Below is a small trained network, with its code and all its weights. Each question gives an input and a class and asks what happens when units are switched off, that is, made to give their printed mean instead of their output.

import numpy as np


def w(rows, s, z=0):
    codes = np.array(rows[::2]) - 128.0
    scale = np.full(codes.shape[1], s)
    scale[-1] = z or s
    return codes * scale


def f(y):
    return y / 2 * (1 + np.tanh(0.7978845608 * (y + 0.044715 * y**3)))


def log_softmax(a):
    a = a - a.max(-1, keepdims=True)
    return a - np.log(np.exp(a).sum(-1, keepdims=True))


def net(x, mask):
    res = np.array(x, float).reshape(1, 3) / 4 @ E
    y = f(res @ A[0][:, :-1].T + A[0][:, -1])
    res = res + np.where(mask, y, B[0][:, -1]) @ B[0][:, :-1]
    return log_softmax(res[-1] @ U[:, :-1].T + U[:, -1])


A, B = {}, {}
E = w([
[123,142,96,227,205,165,62],'x0',
[63,124,2,135,79,90,71],'x1',
[184,118,97,28,194,110,103],'x2',
],0.0084)
A[0] = w([
[95,165,107,118,160,166,104,32],'neuron 0',
[173,162,223,149,99,137,193,205],'neuron 1',
[151,139,137,188,210,241,11,198],'neuron 2',
[82,47,158,27,135,87,184,117],'neuron 3',
[182,188,178,102,142,168,230,48],'neuron 4',
[228,116,140,186,208,198,210,184],'neuron 5',
[34,101,84,1,132,101,97,187],'neuron 6',
[154,145,223,133,189,227,130,251],'neuron 7',
[87,111,56,170,99,81,102,246],'neuron 8',
[140,156,152,124,147,100,145,24],'neuron 9',
[138,85,177,219,67,140,96,209],'neuron 10',
[155,139,192,85,192,178,229,244],'neuron 11',
],0.0094,0.003)
B[0] = w([
[159,139,99,210,160,81,82,134],'neuron 0',
[164,70,190,101,66,139,188,210],'neuron 1',
[103,100,130,124,228,140,56,254],'neuron 2',
[153,137,158,115,76,162,141,191],'neuron 3',
[146,79,176,155,56,2,115,185],'neuron 4',
[108,89,172,197,144,221,108,212],'neuron 5',
[108,169,89,52,119,190,159,210],'neuron 6',
[104,52,204,165,142,185,152,228],'neuron 7',
[132,192,102,115,164,165,161,231],'neuron 8',
[203,85,115,138,101,126,114,122],'neuron 9',
[96,157,109,55,141,150,176,193],'neuron 10',
[134,74,188,134,93,52,171,226],'neuron 11',
],0.0092,0.009)
U = w([
[170,129,195,100,52,68,193,192],'0',
[161,150,133,189,64,112,64,4],'1',
[91,105,203,129,190,224,136,207],'2',
[97,162,154,135,105,121,120,4],'3',
[117,174,124,153,137,65,160,4],'4',
[82,218,100,62,76,169,221,252],'5',
[148,204,148,163,127,104,148,4],'6',
[78,254,45,173,189,107,59,252],'7',
],0.0083,0.003)

Each question gives the input, the list of numbers given to net, and the class t.
The units are the neurons (one row each of A and B). Each row of codes is followed by its name. A weight is (code - 128) times the scale printed after its matrix; where a second scale follows, it is the last column's (A, B and U).
mask holds one flag per neuron, in row order. A switched-off neuron (its flag False) gives its mean, the last column of its row in B, instead of its output. The means were averaged over made-up inputs and are rounded, as every weight is.
A unit's drop is (log p(t) with every unit on - log p(t) with that unit switched off) / (log p(t) with every unit on - log p(t) with every unit switched off).
The circuit of an input: a set's keep is (log p(t) with only the set's units on - log p(t) with every unit switched off) / (log p(t) with every unit on - log p(t) with every unit switched off). Starting from all 12 units, units are removed one at a time, each time the one whose removal leaves the highest keep (on an exact tie, the one counted first), for as long as the keep stays at least 0.8.
circuit, biggest first: the units of the circuit, biggest drop first
k most important neurons: the k neurons with the biggest drops, biggest first
drop of u: that unit's drop, to one decimal
input [0,-8,0], class 0: circuit, biggest first -> neuron 4
input [0,3,-6], class 5: circuit, biggest first -> neuron 2; neuron 10
input [8,1,-8], class 7: circuit, biggest first -> neuron 1; neuron 11; neuron 8
input [0,6,0], class 5: 2 most important neurons -> neuron 2; neuron 6
input [0,-8,1], class 0: 3 most important neurons -> neuron 4; neuron 11; neuron 1
input [0,-2,2], class 0: circuit, biggest first -> neuron 2; neuron 8
input [1,3,4], class 7: circuit, biggest first -> neuron 1; neuron 7
input [5,1,-6], class 7: circuit, biggest first -> neuron 1; neuron 7; neuron 11
input [1,3,5], class 7: circuit, biggest first -> neuron 1; neuron 7
input [-1,-1,-3], class 0: 2 most important neurons -> neuron 2; neuron 6
input [-1,4,-6], class 5: 2 most important neurons -> neuron 2; neuron 10
input [-2,5,-4], class 5: drop of neuron 2 -> 0.5
input [6,4,6], class 7: drop of neuron 7 -> 0.0
input [-5,1,8], class 5: circuit, biggest first -> neuron 6
input [-7,3,0], class 5: drop of neuron 6 -> 0.1
input [-4,2,6], class 5: drop of neuron 6 -> 0.2
